Below is a small trained network, with its code and all its weights. Each question gives an input and a class and asks what happens when units are switched off, that is, made to give their printed mean instead of their output.

import numpy as np


def w(rows, s, z=0):
    codes = np.array(rows[::2]) - 128.0
    scale = np.full(codes.shape[1], s)
    scale[-1] = z or s
    return codes * scale


def f(y):
    return y / 2 * (1 + np.tanh(0.7978845608 * (y + 0.044715 * y**3)))


def log_softmax(a):
    a = a - a.max(-1, keepdims=True)
    return a - np.log(np.exp(a).sum(-1, keepdims=True))


def net(x, mask):
    res = np.array(x, float).reshape(1, 7) / 4 @ E
    y = f(res @ A[0][:, :-1].T + A[0][:, -1])
    res = res + np.where(mask, y, B[0][:, -1]) @ B[0][:, :-1]
    return log_softmax(res[-1] @ U[:, :-1].T + U[:, -1])


A, B = {}, {}
E = w([
[122,109,144,140,153,122,137,148,144,141],'x0',
[93,206,65,25,205,145,89,131,176,225],'x1',
[93,81,10,191,233,140,117,59,66,121],'x2',
[210,175,122,199,158,88,36,107,254,66],'x3',
[112,123,117,145,126,139,170,138,167,135],'x4',
[129,144,115,151,113,115,162,126,139,153],'x5',
[142,131,121,136,106,91,138,110,126,172],'x6',
],0.0095)
A[0] = w([
[94,202,129,2,155,84,127,163,189,142,35],'N1',
[67,97,148,94,122,176,162,152,41,174,145],'N2',
[80,82,21,187,173,128,113,59,82,98,113],'N3',
[167,42,170,170,98,112,169,126,89,87,20],'N4',
[196,184,122,173,180,110,71,105,176,88,138],'N5',
[148,75,115,95,104,159,176,162,88,166,214],'N6',
[137,76,70,188,236,140,149,55,70,122,95],'N7',
[173,66,160,197,81,132,180,98,101,58,86],'N8',
[231,146,89,209,147,134,55,110,230,97,195],'N9',
[60,99,144,84,110,180,185,135,8,182,168],'N10',
[90,213,107,90,238,176,119,73,127,211,6],'N11',
[230,90,100,175,119,138,74,119,174,112,180],'N12',
[96,174,179,77,54,108,165,193,112,123,167],'N13',
[193,149,234,64,56,127,161,207,135,109,39],'N14',
[144,145,197,89,66,123,87,178,191,116,143],'N15',
[63,64,123,102,142,138,171,112,54,136,188],'N16',
[147,88,148,93,110,177,167,141,42,156,146],'N17',
[94,140,110,107,159,145,98,128,191,188,84],'N18',
[114,62,188,217,62,96,144,122,105,62,64],'N19',
],0.0091,0.0023)
B[0] = w([
[135,176,69,39,116,161,42,204,26,182,195],'N1',
[87,143,152,161,191,74,140,88,161,69,219],'N2',
[253,37,218,235,46,197,99,190,198,218,217],'N3',
[67,173,54,38,79,122,30,185,54,96,208],'N4',
[111,149,136,108,211,84,229,55,177,104,199],'N5',
[83,132,124,150,181,79,192,103,163,96,190],'N6',
[236,44,152,216,30,204,147,176,166,200,217],'N7',
[128,235,30,31,155,130,14,154,54,84,224],'N8',
[37,179,179,167,190,52,253,49,179,45,231],'N9',
[38,166,141,167,203,90,211,79,185,84,249],'N10',
[106,187,23,50,72,140,25,196,68,135,208],'N11',
[102,117,109,91,137,61,185,115,168,89,190],'N12',
[189,43,191,218,110,126,156,93,140,131,205],'N13',
[250,118,167,229,65,165,189,186,131,181,232],'N14',
[202,66,202,179,105,178,187,105,141,159,206],'N15',
[134,91,155,192,209,125,161,85,144,76,213],'N16',
[82,148,130,131,139,115,157,80,183,101,201],'N17',
[110,174,100,93,101,146,77,156,65,79,172],'N18',
[81,204,55,6,73,169,40,216,41,146,232],'N19',
],0.0074,0.015)
U = w([
[49,146,158,144,201,32,210,33,202,55,219],'0',
[251,73,178,181,44,166,165,148,185,182,119],'1',
[90,206,39,48,101,126,64,173,76,114,5],'2',
],0.012,0.0025)

Each question gives the input, the list of numbers given to net, and the class t.
The units are the neurons (one row each of A and B). Each row of codes is followed by its name. A weight is (code - 128) times the scale printed after its matrix; where a second scale follows, it is the last column's (A, B and U).
mask holds one flag per neuron, in row order. A switched-off neuron (its flag False) gives its mean, the last column of its row in B, instead of its output. The means were averaged over made-up inputs and are rounded, as every weight is.
A unit's drop is (log p(t) with every unit on - log p(t) with that unit switched off) / (log p(t) with every unit on - log p(t) with every unit switched off).
most important unit: the unit with the biggest drop
k most important neurons: the k neurons with the biggest drops, biggest first
drop of u: that unit's drop, to one decimal
input [5,7,3,6,5,-8,-3], class 2: 2 most important neurons -> (N11 N1)
input [6,-7,-4,6,4,4,3], class 2: most important unit -> N19
input [4,-8,7,4,0,3,-4], class 2: 4 most important neurons -> (N8 N19 N4 N14)
input [4,-8,1,-8,7,8,7], class 0: 2 most important neurons -> (N10 N16)
input [1,7,8,4,2,7,3], class 1: 2 most important neurons -> (N3 N7)
input [4,5,-3,-5,-7,4,-1], class 0: 2 most important neurons -> (N19 N10)
input [-4,-5,-6,6,7,1,6], class 0: 3 most important neurons -> (N9 N3 N7)
input [3,7,-7,0,2,-7,-5], class 1: 2 most important neurons -> (N15 N14)
input [-5,-1,4,3,-8,5,5], class 1: 2 most important neurons -> (N3 N10)
input [4,6,7,3,-1,5,-7], class 1: 2 most important neurons -> (N3 N7)
input [-6,-2,-7,7,7,-3,-3], class 0: 4 most important neurons -> (N9 N3 N5 N7)
input [8,-7,5,-2,-8,-8,3], class 2: drop of N4 -> 0.2
input [4,1,-4,3,-5,-3,1], class 1: drop of N2 -> 0.3
input [7,5,-3,-7,-8,-6,3], class 0: drop of N8 -> 0.0
input [4,6,5,-8,-1,-2,8], class 0: most important neuron -> (N10)
